Below are the code and all the weights of a small trained network. Each question names an input and a target symbol and asks about switching units off, where a switched-off unit gives its printed mean instead of its output.

import numpy as np


def w(rows, s, z=0):
    codes = np.array(rows[::2]) - 128.0
    scale = np.full(codes.shape[1], s)
    scale[-1] = z or s
    return codes * scale


def norm(h):
    return h / np.sqrt((h * h).mean(-1, keepdims=True) + 1e-5)


def softmax(a):
    e = np.exp(a - a.max(-1, keepdims=True))
    return e / e.sum(-1, keepdims=True)


def log_softmax(a):
    a = a - a.max(-1, keepdims=True)
    return a - np.log(np.exp(a).sum(-1, keepdims=True))


def net(x, mask):
    ids = ['αβγδεζημξπσφ'.index(c) for c in x.split()]
    T = len(ids)
    res = E[ids] + P[:T]
    u = 0
    for l in range(3):
        r = norm(res)
        for j in range(2):
            rows = slice(2 * j, 2 * j + 2)
            q, k, v = (r @ M[l][rows].T for M in (Q, K, V))
            z = softmax(np.where(np.tri(T) > 0, q @ k.T / 2**0.5, -1e9)) @ v
            o = O[l][rows]
            res = res + np.where(mask[u + j], z, o[:, -1]) @ o[:, :-1]
        u += 2
    return log_softmax(norm(res)[-1] @ U[:, :-1].T + U[:, -1])


Q, K, V, O = {}, {}, {}, {}
E = w([
[118,85,127,139,101,128,122,124,143,149,90],'α',
[56,138,123,123,117,144,131,169,53,145,139],'β',
[127,178,145,126,169,142,70,156,132,200,129],'γ',
[109,157,120,160,89,99,122,39,123,140,177],'δ',
[123,89,128,150,108,93,117,123,129,101,88],'ε',
[92,134,110,88,254,149,152,107,131,130,128],'ζ',
[113,159,179,161,100,151,149,142,192,88,170],'η',
[134,107,130,152,112,129,113,122,124,109,80],'μ',
[135,83,146,136,127,105,136,113,122,131,108],'ξ',
[153,74,117,148,115,125,116,125,121,108,110],'π',
[138,72,85,93,124,145,78,141,144,106,224],'σ',
[136,115,149,152,133,142,131,133,128,100,91],'φ',
],0.0065)
P = w([
[119,109,45,189,172,159,191,146,162,251,131],'0',
[41,33,169,176,179,208,42,93,115,99,126],'1',
[44,46,163,180,156,132,13,106,118,78,108],'2',
[69,51,155,139,129,134,47,104,127,80,93],'3',
[77,62,176,104,122,116,59,100,133,86,66],'4',
[109,77,223,98,95,116,65,131,80,67,77],'5',
[153,124,214,44,82,134,85,105,88,15,85],'6',
],0.0018)
Q[0] = w([
[186,82,128,115,113,109,150,152,129,105,76],'L0H0',
[104,62,124,133,204,126,68,141,80,137,119],'L0H0',
[119,82,118,48,202,141,5,187,73,146,93],'L0H1',
[104,206,111,64,174,162,139,161,123,157,208],'L0H1',
],0.013)
K[0] = w([
[174,120,113,159,170,131,162,171,113,154,84],'L0H0',
[103,103,74,115,235,137,121,125,130,155,99],'L0H0',
[155,175,99,161,206,118,106,204,109,247,112],'L0H1',
[89,111,169,129,155,131,30,123,92,132,114],'L0H1',
],0.014)
V[0] = w([
[122,104,152,138,147,162,167,254,218,88,140],'L0H0',
[156,113,103,32,142,111,115,137,110,123,73],'L0H0',
[105,133,75,128,125,141,150,131,155,122,155],'L0H1',
[115,136,153,151,77,154,101,88,170,134,165],'L0H1',
],0.0096)
O[0] = w([
[120,79,215,154,122,149,148,252,225,93,149,204],'L0H0',
[191,133,121,61,154,128,96,200,59,128,75,196],'L0H0',
[170,146,82,164,117,56,137,93,72,168,136,179],'L0H1',
[132,109,149,96,67,182,161,43,120,199,120,8],'L0H1',
],0.0034,0.0014)
Q[1] = w([
[111,203,139,102,188,124,114,152,150,143,181],'L1H0',
[121,87,127,127,197,120,155,120,147,98,89],'L1H0',
[195,86,147,166,97,95,172,96,125,63,3],'L1H1',
[201,157,167,151,104,118,95,110,166,183,129],'L1H1',
],0.013)
K[1] = w([
[132,130,203,27,148,142,88,101,106,83,98],'L1H0',
[208,117,150,115,91,81,138,182,81,150,114],'L1H0',
[184,147,54,247,149,60,197,122,143,186,105],'L1H1',
[51,83,166,165,107,153,128,33,191,129,95],'L1H1',
],0.012)
V[1] = w([
[131,85,153,81,32,24,20,155,136,157,220],'L1H0',
[155,234,141,206,4,153,35,173,122,100,52],'L1H0',
[203,55,22,133,84,188,58,178,107,142,232],'L1H1',
[14,149,117,167,60,155,176,210,2,122,139],'L1H1',
],0.0084)
O[1] = w([
[107,120,150,255,139,221,90,129,78,118,110,25],'L1H0',
[138,57,224,169,130,98,117,100,77,188,205,2],'L1H0',
[143,48,62,98,116,185,68,159,136,131,223,121],'L1H1',
[40,132,136,123,68,133,164,207,43,153,117,142],'L1H1',
],0.0043,0.0045)
Q[2] = w([
[65,202,127,115,231,182,133,148,121,218,216],'L2H0',
[116,177,108,171,95,138,139,119,117,170,151],'L2H0',
[213,15,138,163,6,95,132,136,135,121,2],'L2H1',
[93,101,88,54,136,153,105,131,78,97,81],'L2H1',
],0.011)
K[2] = w([
[141,215,200,65,99,118,2,126,60,100,157],'L2H0',
[28,154,151,191,129,140,110,79,129,149,165],'L2H0',
[193,152,53,253,73,40,150,183,164,216,141],'L2H1',
[112,144,55,123,180,122,141,180,77,129,164],'L2H1',
],0.012)
V[2] = w([
[128,117,130,188,75,67,71,128,124,91,91],'L2H0',
[120,108,138,117,152,125,170,73,78,11,175],'L2H0',
[164,179,97,131,134,132,106,119,108,197,112],'L2H1',
[87,93,122,119,102,105,95,46,112,74,108],'L2H1',
],0.012)
O[2] = w([
[134,104,161,49,211,206,207,110,88,82,155,73],'L2H0',
[99,12,73,142,52,91,198,78,140,3,79,4],'L2H0',
[81,41,183,103,170,147,72,163,143,115,44,139],'L2H1',
[240,108,84,151,141,118,168,224,107,183,144,31],'L2H1',
],0.0031,0.0039)
U = w([
[109,182,180,117,171,164,50,143,164,225,145,73],'α',
[35,126,113,123,61,131,153,201,53,140,122,119],'β',
[62,45,196,112,134,134,76,78,148,70,82,60],'γ',
[195,40,129,120,124,171,169,152,123,192,44,128],'δ',
[185,118,152,97,189,155,222,141,68,123,179,181],'ε',
[187,140,131,241,107,39,91,173,98,109,107,88],'ζ',
[135,175,93,132,91,127,137,1,87,170,126,201],'η',
[154,73,156,54,111,5,165,132,136,185,192,7],'μ',
[126,183,54,67,148,100,158,144,201,89,73,184],'ξ',
[156,76,52,116,116,188,73,148,160,107,219,173],'π',
[137,164,108,193,146,248,123,122,90,90,61,78],'σ',
[105,178,190,165,96,132,185,126,213,72,201,205],'φ',
],0.0055,0.0012)

Each question gives the input, a string of symbols that net reads in full, and the target symbol t.
The units are the heads (2 rows each of Q, K, V and O). Each row of codes is followed by its name. A weight is (code - 128) times the scale printed after its matrix; where a second scale follows, it is the last column's (O and U).
mask holds one flag per head, layer by layer. A switched-off head (its flag False) gives its mean, the last column of its rows in O, instead of its output. The means were averaged over made-up inputs and are rounded, as every weight is.
A unit's drop is (log p(t) with every unit on - log p(t) with that unit switched off) / (log p(t) with every unit on - log p(t) with every unit switched off).
The circuit of an input: a set's keep is (log p(t) with only the set's units on - log p(t) with every unit switched off) / (log p(t) with every unit on - log p(t) with every unit switched off). Starting from all 6 units, units are removed one at a time, each time the one whose removal leaves the highest keep (on an exact tie, the one counted first), for as long as the keep stays at least 0.8.
units of the circuit, in order: the units of the circuit, biggest drop first
unit that matters most: the unit with the biggest drop
heads that matter: for each layer, one digit per head in row order, 1 if its drop is at least 0.15 and else 0, layers parted by /
drop when u is switched off: that unit's drop, to one decimal
input π ζ α, target π: units of the circuit, in order	L1H1
input β σ β, target π: heads that matter	00 / 01 / 00
input ε φ π φ, target ε: units of the circuit, in order	L2H0, L1H0
input σ μ δ ε ζ ζ μ, target σ: heads that matter	00 / 10 / 00
input φ ζ ξ ζ ζ β μ, target φ: units of the circuit, in order	L0H0, L2H1
input ζ σ β ζ ξ β ε, target ζ: heads that matter	01 / 10 / 00
input δ μ μ γ φ ξ, target δ: heads that matter	01 / 00 / 01
input μ ζ γ σ β η π, target μ: heads that matter	00 / 10 / 00
input σ ζ μ γ ξ, target σ: heads that matter	01 / 10 / 00
input δ ζ μ ζ ζ β ε, target δ: units of the circuit, in order	L2H1, L0H1
input ζ β ε, target ζ: units of the circuit, in order	L1H0, L2H1
input η ξ μ, target η: heads that matter	10 / 00 / 00
input γ β η γ, target β: heads that matter	10 / 01 / 00
input μ η ε δ ε ε α, target μ: unit that matters most	L1H0
input γ ζ μ ξ γ, target ξ: heads that matter	00 / 11 / 00
input δ ζ β ζ π, target δ: units of the circuit, in order	L2H1, L0H1
input ζ β ζ, target β: heads that matter	00 / 01 / 00
input σ γ γ ε ε β ε, target σ: heads that matter	00 / 10 / 00
input η μ ξ, target η: heads that matter	10 / 00 / 00
input α γ μ, target α: heads that matter	00 / 00 / 10
input π γ ε, target π: unit that matters most	L1H1
input γ β γ ζ ξ β π, target γ: heads that matter	00 / 00 / 01
input ζ ζ σ ε ξ, target ζ: drop when L1H0 is switched off	0.2
input ε γ γ μ, target ε: drop when L2H1 is switched off	0.1
input η μ φ, target η: drop when L0H1 is switched off	0.3
input φ δ ζ γ ζ π ε, target φ: drop when L2H1 is switched off	0.3
input η γ α, target η: unit that matters most	L0H0
